Where the symbols take the objects:
~: q239->q30, q900->q119, q705->q259, q753->q362, q179->q762, q959->q200, q874->q713, q85->q192, q474->q331, q104->q938, q68->q959, q567->q935, q192->q510, q935->q868, q7->q104, q737->q851, q559->q150, q73->q887, q868->q900, q223->q733, q733->q110, q550->q474, q362->q613, q895->q194, q788->q68, q938->q853, q627->q223, q194->q73, q119->q559, q679->q85, q853->q59, q713->q753, q331->q357, q357->q745, q110->q239, q510->q567, q633->q7, q301->q118, q762->q788, q118->q138, q150->q301, q745->q895, q259->q529, q14->q633, q59->q550, q138->q179, q887->q705, q136->q679, q529->q627, q200->q874, q30->q737, q851->q14, q798->q136, q613->q798
%: q239->q745, q900->q753, q705->q938, q753->q150, q179->q192, q959->q868, q874->q119, q85->q788, q474->q239, q104->q529, q68->q935, q567->q200, q192->q68, q935->q874, q7->q259, q737->q194, q559->q613, q73->q7, q868->q713, q223->q474, q733->q331, q550->q110, q362->q301, q895->q14, q788->q567, q938->q627, q627->q550, q194->q633, q119->q362, q679->q762, q853->q223, q713->q559, q331->q30, q357->q737, q110->q357, q510->q959, q633->q705, q301->q136, q762->q510, q118->q679, q150->q798, q745->q851, q259->q853, q14->q887, q59->q733, q138->q85, q887->q104, q136->q179, q529->q59, q200->q900, q30->q895, q851->q73, q798->q138, q613->q118
+: q239->q136, q900->q259, q705->q200, q753->q853, q179->q30, q959->q633, q874->q104, q85->q745, q474->q301, q104->q868, q68->q14, q567->q73, q192->q895, q935->q887, q7->q935, q737->q85, q559->q627, q73->q68, q868->q705, q223->q362, q733->q613, q550->q150, q362->q59, q895->q762, q788->q851, q938->q900, q627->q753, q194->q788, q119->q529, q679->q357, q853->q119, q713->q938, q331->q118, q357->q138, q110->q798, q510->q194, q633->q567, q301->q733, q762->q737, q118->q110, q150->q223, q745->q179, q259->q874, q14->q510, q59->q559, q138->q239, q887->q959, q136->q331, q529->q713, q200->q7, q30->q679, q851->q192, q798->q474, q613->q550
$: q239->q138, q900->q938, q705->q868, q753->q627, q179->q745, q959->q887, q874->q259, q85->q737, q474->q798, q104->q874, q68->q73, q567->q633, q192->q851, q935->q7, q7->q200, q737->q762, q559->q59, q73->q567, q868->q104, q223->q150, q733->q301, q550->q613, q362->q223, q895->q192, q788->q194, q938->q713, q627->q559, q194->q510, q119->q853, q679->q30, q853->q753, q713->q529, q331->q136, q357->q679, q110->q118, q510->q14, q633->q959, q301->q474, q762->q895, q118->q331, q150->q550, q745->q85, q259->q900, q14->q68, q59->q362, q138->q357, q887->q935, q136->q239, q529->q119, q200->q705, q30->q179, q851->q788, q798->q110, q613->q733
§: q239->q179, q900->q853, q705->q900, q753->q223, q179->q895, q959->q705, q874->q529, q85->q851, q474->q136, q104->q713, q68->q887, q567->q7, q192->q14, q935->q104, q7->q874, q737->q788, q559->q550, q73->q935, q868->q938, q223->q301, q733->q118, q550->q798, q362->q733, q895->q510, q788->q73, q938->q753, q627->q150, q194->q567, q119->q59, q679->q737, q853->q362, q713->q627, q331->q679, q357->q85, q110->q138, q510->q633, q633->q200, q301->q331, q762->q194, q118->q357, q150->q474, q745->q192, q259->q119, q14->q959, q59->q613, q138->q745, q887->q868, q136->q30, q529->q559, q200->q259, q30->q762, q851->q68, q798->q239, q613->q110
^: q239->q679, q900->q529, q705->q874, q753->q59, q179->q737, q959->q7, q874->q938, q85->q895, q474->q118, q104->q900, q68->q633, q567->q887, q192->q194, q935->q705, q7->q868, q737->q192, q559->q223, q73->q959, q868->q259, q223->q613, q733->q798, q550->q301, q362->q550, q895->q788, q788->q14, q938->q119, q627->q362, q194->q68, q119->q627, q679->q745, q853->q559, q713->q853, q331->q138, q357->q179, q110->q136, q510->q73, q633->q935, q301->q110, q762->q851, q118->q239, q150->q733, q745->q762, q259->q713, q14->q567, q59->q150, q138->q30, q887->q200, q136->q357, q529->q753, q200->q104, q30->q85, q851->q510, q798->q331, q613->q474

In the rows, 394 means zero.

The rows follow the links: the fewer symbols apart two objects are, the more alike their rows tend to be.

Each row is also shifted at random along 4 hidden directions that mean nothing.

Rows with their objects:
 109   408   466   349   361   597   303   268   324   268   409   199   571   359   426   345   417   393   302   197   297   565   376   322   373   319   388 | q7
 671   484   425   338   428   669   664   465   271   415   367   137   540   450   510   408   490   407   427   223   390   652   264   362   347   300   241 | q705
 326   473   534   328   305   278   565   555   440   503   487   439   425   416   337   402   386   426   195   354   355   208   467   659   607   544   359 | q550
 591   409   397   449   463   660   436   216   342   317   453   228   490   381   355   295   393   368   604   163   501   553   338   295   378   306   429 | q935
 657   407   336   428   541   600   525   463   204   512   370   437   407   461   588   241   558   395   484   424   349   547   314   423   364   327   431 | q900
 275   366   335   464   365   174   481   401   324   337   345   304   249   309   252   426   367   320   158   273   382   363   463   164   185   405   244 | q788
 679   451   471   384   382   391   443   399   503   493   513   473   416   410   281   398   365   420   487   383   501   214   432   629   623   483   442 | q613
 448   391   366   261   323   283   396   536   535   345   226   343   372   436   487   700   343   462   450   608   423   468   295   318   284   341   199 | q30
 655   466   465   407   339   435   348   332   518   495   453   330   515   435   271   510   344   362   356   385   540   214   343   647   474   463   223 | q301
 190   326   286   500   378   156   283   334   349   336   300   348   256   315   276   443   359   304   150   388   357   317   443   150   108   382   245 | q192
 469   406   397   370   475   414   309   411   265   488   385   528   364   373   501   302   577   390   242   513   181   350   474   485   439   383   497 | q853
 277   393   441   402   368   424   408   250   378   211   462   277   396   284   246   329   341   379   426   122   412   454   473   227   421   360   484 | q567
 652   416   380   414   503   414   361   402   267   530   408   525   324   392   453   282   574   366   299   481   268   311   459   509   431   398   482 | q753
 184   357   372   504   392   325   405   246   328   281   454   326   332   297   204   269   330   317   328   140   436   378   481   196   319   421   432 | q68
 226   331   289   473   347   294   390   494   487   471   305   449   376   494   481   472   269   379   467   603   527   387   253   357   240   421   252 | q679
 391   447   473   298   366   560   501   328   366   244   431   165   495   345   362   403   389   421   432   139   380   574   392   300   444   331   396 | q887
 413   312   257   450   398   270   419   495   467   427   278   474   284   458   460   495   293   400   567   606   524   422   303   290   246   379   324 | q179
 294   357   371   400   302   389   264   414   565   431   338   411   478   493   455   544   262   428   505   565   538   365   262   464   346   409   274 | q239
 452   404   390   358   492   476   569   556   210   514   393   533   355   444   603   222   571   433   410   487   243   502   405   441   457   389   555 | q713
 521   422   411   390   471   357   329   404   279   502   415   520   342   376   421   311   547   383   214   473   224   280   494   543   461   411   449 | q627
 312   327   311   452   384   192   305   311   376   295   328   350   238   288   250   460   369   327   248   350   367   346   467   156   197   379   314 | q851

The symbols that take the first to the second take the third to the fourth, perhaps in another order. What is the fourth?
Answers are names.
 289   330   327   326   350   165   366   468   464   282   269   428   230   356   406   546   345   444   393   542   351   424   418   193   279   362   371
:  405   352   347   391   402   205   291   303   418   223   331   367   208   260   260   490   370   388   377   362   358   388   503   142   268   336   398
::  428   365   303   520   537   494   284   360   190   566   391   515   400   425   520   187   569   315   268   493   266   373   387   463   304   377   461
: q627

 423   398   404   308   473   622   313   364   276   372   363   398   465   396   597   310   542   444   469   441   230   593   376   387   436   291   541
:  573   425   370   452   496   410   324   391   225   565   392   476   371   398   431   290   580   323   150   473   249   292   444   521   348   411   366
::   46   387   426   387   388   565   558   502   233   408   422   334   521   456   581   209   443   411   348   284   294   588   348   372   408   391   464
: q529

 306   448   501   267   251   385   465   526   596   410   381   336   521   487   417   590   272   478   422   468   477   346   302   574   526   449   265
:  230   373   343   389   346   108   605   551   369   330   309   359   209   333   344   483   348   386   222   368   353   401   459   175   228   424   276
::  415   313   283   502   396   431   134   286   548   439   348   469   448   477   417   471   251   361   646   613   608   346   248   413   287   372   330
: q510

 406   406   393   279   286   355   433   549   569   400   282   322   471   495   498   654   303   468   451   567   500   439   243   440   347   393   183
:  646   361   280   395   419   196   508   446   398   336   304   382   188   339   314   517   370   379   449   440   460   410   398   170   210   359   292
::  395   434   457   352   297   457   180   301   600   400   427   349   564   446   341   561   282   411   460   464   524   281   320   593   470   420   296
: q179

 434   430   488   314   283   425   311   382   624   399   422   369   517   442   382   559   280   447   499   460   504   307   323   595   541   431   334
:  233   371   418   313   283   356   381   516   599   361   355   442   449   472   491   548   252   477   592   578   504   407   296   460   458   414   376
::  305   415   450   319   334   251   609   430   379   223   405   258   286   277   253   454   354   424   293   171   346   454   502   185   397   402   378
: q633

 331   401   414   560   379   333   354   359   401   588   542   527   415   431   260   239   366   297   248   370   475    98   434   646   493   562   391
:  328   456   502   295   260   356   664   637   563   482   447   388   495   507   410   511   271   471   443   421   528   335   305   609   577   520   286
::  429   444   462   432   378   339   279   342   418   512   481   443   436   378   275   360   425   351   171   385   362   153   459   623   506   492   354
: q798

 368   407   321   500   491   603   439   434   162   559   368   331   505   470   582   239   535   326   246   382   301   515   283   411   230   357   281
:  497   418   444   383   449   379   159   289   339   459   419   502   375   333   372   347   551   382   210   464   218   240   518   544   477   393   492
::  276   306   336   320   366   137   404   464   474   241   302   525   158   316   388   468   335   462   534   523   375   435   483   164   380   367   547
: q73

 503   352   305   403   401   155   504   439   394   314   327   391   185   323   308   476   358   384   400   392   430   402   437   162   253   372   341
:  400   384   399   463   417   514   383   188   376   260   472   276   420   331   243   279   334   360   538   115   483   460   428   246   389   352   495
::  494   416   370   394   480   625   521   453   226   469   364   345   480   465   580   263   523   395   439   368   337   590   297   396   365   321   407
: q627

 335   383   371   459   378   304   394   265   347   270   393   245   330   295   190   399   356   326   260   161   410   384   467   189   261   384   307
:  315   367   353   447   475   620   439   402   223   464   409   416   477   461   581   179   493   369   448   383   338   557   338   391   376   351   510
::  483   427   398   464   423   552   549   291   332   319   460   220   449   371   297   300   362   346   474   114   502   503   366   278   373   354   371
: q529

 342   405   482   409   326   390   255   318   557   420   505   486   461   418   299   377   294   410   477   418   496   203   419   633   616   493   487
:  411   347   331   374   351   315   449   524   538   398   293   469   341   475   479   528   285   443   626   619   542   428   283   364   348   385   343
::  638   449   436   328   380   411   611   360   386   229   428   193   329   293   240   460   372   419   496   107   453   502   442   216   417   336   377
: q104

 437   414   420   393   448   318   495   514   274   546   453   581   303   393   461   255   541   395   249   456   240   291   501   545   518   466   517
:  338   445   466   410   300   364   534   503   532   518   488   421   485   485   339   413   282   415   404   388   541   227   351   628   559   542   328
::  614   391   372   546   489   361   340   318   333   590   511   599   336   395   296   208   449   315   362   423   434   161   469   587   488   505   491
: q118

 436   407   398   473   446   356   215   320   288   532   437   494   392   372   366   297   525   314   109   455   242   196   477   550   396   448   403
:  378   428   456   440   308   392   466   457   554   504   474   431   496   492   346   427   268   399   472   417   577   264   325   617   521   508   326
::  486   396   320   511   517   431   481   494   164   624   403   534   363   444   514   187   566   317   207   476   284   354   392   493   334   425   403
: q613

 260   440   437   349   389   622   529   434   273   362   388   224   559   417   534   334   447   406   333   253   309   614   316   358   365   331   345
:  556   461   469   282   419   341   341   438   342   450   411   466   368   344   406   403   551   414   185   467   199   287   510   556   514   411   441
::  455   432   383   356   476   538   433   496   202   494   337   366   461   435   598   329   583   393   221   449   204   514   349   439   325   334   347
: q613

 408   486   545   268   329   301   355   453   419   436   445   419   412   336   346   471   474   435   111   395   226   217   514   608   567   468   381
:  265   409   502   317   280   403   211   330   622   347   474   460   513   420   336   480   269   472   538   475   482   266   387   598   623   455   500
::  457   355   299   432   362   354   451   508   515   465   325   430   388   521   470   510   271   407   601   587   588   412   227   391   302   393   271
: q762

 254   416   435   417   385   545   489   309   316   298   453   228   488   376   351   297   358   371   412   118   414   515   384   289   383   370   417
:  256   370   390   367   460   568   486   478   246   429   399   494   423   433   632   196   500   436   474   430   266   575   386   394   468   359   598
::  403   293   302   363   381   229   249   381   502   271   276   478   243   357   421   530   331   432   579   602   413   436   405   220   298   327   458
: q510

 476   354   324   459   373   413   430   476   550   491   386   473   427   524   436   448   239   399   695   557   646   356   229   474   369   442   326
:  449   351   282   440   392   186   399   424   396   358   265   370   232   359   351   530   375   354   340   472   419   383   383   190   156   371   240
::  589   466   443   378   424   327   482   483   314   565   440   464   370   390   376   349   524   378   138   404   284   223   470   582   485   467   348
: q798

 380   404   435   381   405   587   403   237   367   249   454   252   482   335   332   322   377   392   550   154   428   535   401   280   451   326   493
:  295   352   376   425   485   645   332   312   270   389   414   420   489   424   553   205   468   391   544   372   342   572   353   361   408   315   583
::  383   419   419   544   364   395   257   275   454   553   508   407   508   439   244   356   325   295   250   367   502   130   370   641   425   513   268
: q331

 451   348   319   443   422   178   539   385   379   301   393   422   179   304   247   369   332   377   465   302   460   380   478   161   317   392   444
:  323   406   427   425   392   503   588   359   337   305   477   262   418   371   316   263   339   390   499   113   470   511   399   273   432   387   466
::  615   424   453   230   363   268   518   380   456   128   383   285   226   247   236   531   378   480   507   239   369   487   520   166   463   326   474
: q935

